Below is a small trained network, with its code and all its weights. Each question gives an input and a target symbol and asks what happens when units are switched off, that is, made to give their printed mean instead of their output.

import numpy as np


def w(rows, s, z=0):
    codes = np.array(rows[::2]) - 128.0
    scale = np.full(codes.shape[1], s)
    scale[-1] = z or s
    return codes * scale


def norm(h):
    return h / np.sqrt((h * h).mean(-1, keepdims=True) + 1e-5)


def f(y):
    return y / 2 * (1 + np.tanh(0.7978845608 * (y + 0.044715 * y**3)))


def softmax(a):
    e = np.exp(a - a.max(-1, keepdims=True))
    return e / e.sum(-1, keepdims=True)


def log_softmax(a):
    a = a - a.max(-1, keepdims=True)
    return a - np.log(np.exp(a).sum(-1, keepdims=True))


def net(x, mask):
    ids = ['αγεζθλμστψω'.index(c) for c in x.split()]
    T = len(ids)
    res = E[ids] + P[:T]
    u = 0
    for l in range(3):
        q, k, v = (norm(res) @ M[l].T for M in (Q, K, V))
        z = softmax(np.where(np.tri(T) > 0, q @ k.T / 2**0.5, -1e9)) @ v
        res = res + np.where(mask[u], z, O[l][:, -1]) @ O[l][:, :-1]
        u += 1
        y = f(norm(res) @ A[l][:, :-1].T + A[l][:, -1])
        res = res + np.where(mask[u : u + 4], y, B[l][:, -1]) @ B[l][:, :-1]
        u += 4
    return log_softmax(norm(res)[-1] @ U[:, :-1].T + U[:, -1])


Q, K, V, O, A, B = {}, {}, {}, {}, {}, {}
E = w([
[147,167,87,150],'α',
[119,168,117,152],'γ',
[124,107,153,123],'ε',
[132,113,164,135],'ζ',
[127,178,64,127],'θ',
[101,251,224,98],'λ',
[139,174,92,145],'μ',
[83,92,146,52],'σ',
[110,115,182,115],'τ',
[106,79,85,153],'ψ',
[160,150,153,80],'ω',
],0.024)
P = w([
[69,64,182,94],'0',
[23,197,87,220],'1',
[221,56,101,140],'2',
[93,67,186,96],'3',
[63,228,87,160],'4',
[222,56,109,145],'5',
[103,74,187,94],'6',
[92,249,106,134],'7',
[220,57,110,147],'8',
[112,81,187,93],'9',
[95,244,111,121],'10',
[220,58,111,150],'11',
[115,81,189,92],'12',
[103,242,121,116],'13',
],0.012)
Q[0] = w([
[123,179,66,185],'L0H1',
[253,138,33,153],'L0H1',
],0.012)
K[0] = w([
[110,174,84,124],'L0H1',
[206,247,106,141],'L0H1',
],0.012)
V[0] = w([
[65,131,163,255],'L0H1',
[90,100,159,216],'L0H1',
],0.0071)
O[0] = w([
[219,124,149,136,101],'L0H1',
[4,141,101,124,10],'L0H1',
],0.012,0.0012)
A[0] = w([
[245,161,2,135,180],'L0N1',
[167,199,182,45,27],'L0N2',
[173,255,128,141,59],'L0N3',
[83,104,190,70,253],'L0N4',
],0.0065,0.0035)
B[0] = w([
[152,37,230,127,255],'L0N1',
[2,113,152,101,136],'L0N2',
[110,91,1,106,184],'L0N3',
[184,112,74,209,174],'L0N4',
],0.0083,0.0073)
Q[1] = w([
[155,153,5,172],'L1H1',
[40,199,197,140],'L1H1',
],0.011)
K[1] = w([
[76,163,58,93],'L1H1',
[112,248,191,47],'L1H1',
],0.011)
V[1] = w([
[45,216,12,244],'L1H1',
[255,117,196,149],'L1H1',
],0.0032)
O[1] = w([
[1,53,171,129,1],'L1H1',
[85,136,60,44,192],'L1H1',
],0.0069,0.00084)
A[1] = w([
[124,199,185,199,3],'L1N1',
[90,120,252,138,48],'L1N2',
[171,163,136,236,113],'L1N3',
[172,203,153,71,71],'L1N4',
],0.013,0.0048)
B[1] = w([
[155,33,103,242,185],'L1N1',
[250,132,28,85,214],'L1N2',
[46,123,3,127,252],'L1N3',
[77,104,202,176,183],'L1N4',
],0.0066,0.0021)
Q[2] = w([
[31,157,68,86],'L2H1',
[205,254,148,84],'L2H1',
],0.0091)
K[2] = w([
[181,102,114,194],'L2H1',
[43,173,249,41],'L2H1',
],0.012)
V[2] = w([
[178,176,185,188],'L2H1',
[183,140,3,189],'L2H1',
],0.0036)
O[2] = w([
[250,126,173,215,71],'L2H1',
[197,178,59,255,249],'L2H1',
],0.0069,0.0012)
A[2] = w([
[43,189,213,173,100],'L2N1',
[45,131,154,115,253],'L2N2',
[251,141,140,24,134],'L2N3',
[121,148,100,141,222],'L2N4',
],0.012,0.0061)
B[2] = w([
[217,1,6,154,155],'L2N1',
[105,213,166,185,178],'L2N2',
[71,181,118,120,255],'L2N3',
[68,197,193,82,184],'L2N4',
],0.0089,0.0092)
U = w([
[83,201,73,220,13],'α',
[115,254,161,160,154],'γ',
[63,79,157,158,111],'ε',
[161,118,212,78,197],'ζ',
[125,29,153,133,204],'θ',
[180,205,88,96,21],'λ',
[106,99,185,116,254],'μ',
[135,141,239,152,130],'σ',
[208,178,158,136,171],'τ',
[92,88,63,71,90],'ψ',
[148,130,19,133,9],'ω',
],0.016,0.0059)

Each question gives the input, a string of symbols that net reads in full, and the target symbol t.
The units are the heads (2 rows each of Q, K, V and O) and the neurons (one row each of A and B). Each row of codes is followed by its name. A weight is (code - 128) times the scale printed after its matrix; where a second scale follows, it is the last column's (O, A, B and U).
mask holds one flag per unit, layer by layer, with each layer's heads first. A switched-off unit (its flag False) gives its mean, the last column of its rows in O or B, instead of its output. The means were averaged over made-up inputs and are rounded, as every weight is.
A unit's drop is (log p(t) with every unit on - log p(t) with that unit switched off) / (log p(t) with every unit on - log p(t) with every unit switched off).
The circuit of an input: a set's keep is (log p(t) with only the set's units on - log p(t) with every unit switched off) / (log p(t) with every unit on - log p(t) with every unit switched off). Starting from the 12 units with the biggest drops (on a tie, the unit counted first), units are removed one at a time, each time the one whose removal leaves the highest keep (on an exact tie, the one counted first), for as long as the keep stays at least 0.8.
units of the circuit, in order: the units of the circuit, biggest drop first
k most important neurons: the k neurons with the biggest drops, biggest first
top k neurons in layer l: the k neurons of layer l with the biggest drops, biggest first
input μ α σ, target ψ: top neuron in layer 2 : [L2N1]
input μ ψ μ μ μ α μ θ θ, target τ: 4 most important neurons : [L0N1 L0N3 L2N1 L0N4]
input τ θ τ, target ω: units of the circuit, in order : [L0N1 L1H1]
input γ λ τ ε σ θ, target ψ: top 2 neurons in layer 1 : [L1N1 L1N2]
input μ ψ γ ζ ψ μ μ σ, target α: top 2 neurons in layer 2 : [L2N1 L2N2]
input σ τ θ θ, target γ: top 3 neurons in layer 0 : [L0N3 L0N1 L0N4]
input θ σ τ ε θ θ τ μ θ σ θ ε, target ψ: 2 most important neurons : [L2N2 L0N1]
input σ γ λ ζ, target ω: 3 most important neurons : [L1N2 L0N3 L0N1]
input μ μ θ θ μ ζ, target τ: units of the circuit, in order : [L0N3 L1H1 L0N1]
input ε μ α σ τ τ μ θ ψ θ ψ, target γ: top 3 neurons in layer 0 : [L0N4 L0N3 L0N1]
input σ σ σ θ γ θ ψ θ ζ ω ε α ψ σ, target γ: 2 most important neurons : [L2N2 L1N1]
input μ ψ μ, target θ: 3 most important neurons : [L0N1 L2N2 L1N2]
input λ σ μ θ ζ σ ψ μ μ μ λ θ γ, target α: units of the circuit, in order : [L0N1 L1N1]
input θ θ τ ζ λ λ θ σ γ, target ψ: 2 most important neurons : [L2N2 L1N3]
input θ ω μ α θ σ τ, target λ: units of the circuit, in order : [L1N2 L0N1]
input τ θ μ ω θ θ α, target ζ: 2 most important neurons : [L0N1 L1N3]
input α ε μ θ γ θ θ λ, target α: 2 most important neurons : [L2N1 L0N1]
input θ θ θ θ ε ζ, target λ: top 2 neurons in layer 2 : [L2N3 L2N2]
input λ τ θ τ μ θ θ ω, target α: units of the circuit, in order : [L2N2 L2N1 L1N4 L0N2]
input μ ψ θ θ τ γ λ ω ε, target ζ: top 3 neurons in layer 0 : [L0N3 L0N4 L0N1]
input α σ γ θ μ λ ω, target σ: top 2 neurons in layer 1 : [L1N4 L1N2]
input μ λ λ θ, target γ: 3 most important neurons : [L2N3 L2N1 L1N1]
input α μ ζ λ, target τ: 2 most important neurons : [L2N1 L1N2]
input θ θ γ σ ψ μ, target θ: top neuron in layer 0 : [L0N1]
input μ θ θ θ μ τ λ ω γ, target ζ: 4 most important neurons : [L0N1 L0N4 L2N2 L2N1]
input θ σ τ θ σ θ λ, target τ: top 2 neurons in layer 1 : [L1N2 L1N4]
input λ ω μ σ θ ε, target ψ: most important neuron : [L0N1]
input σ μ θ θ θ θ θ ε, target α: units of the circuit, in order : [L0N1 L2N1 L1H1 L2N2]
input λ θ ψ θ τ τ, target ω: units of the circuit, in order : [L0N1 L0H1 L1H1]
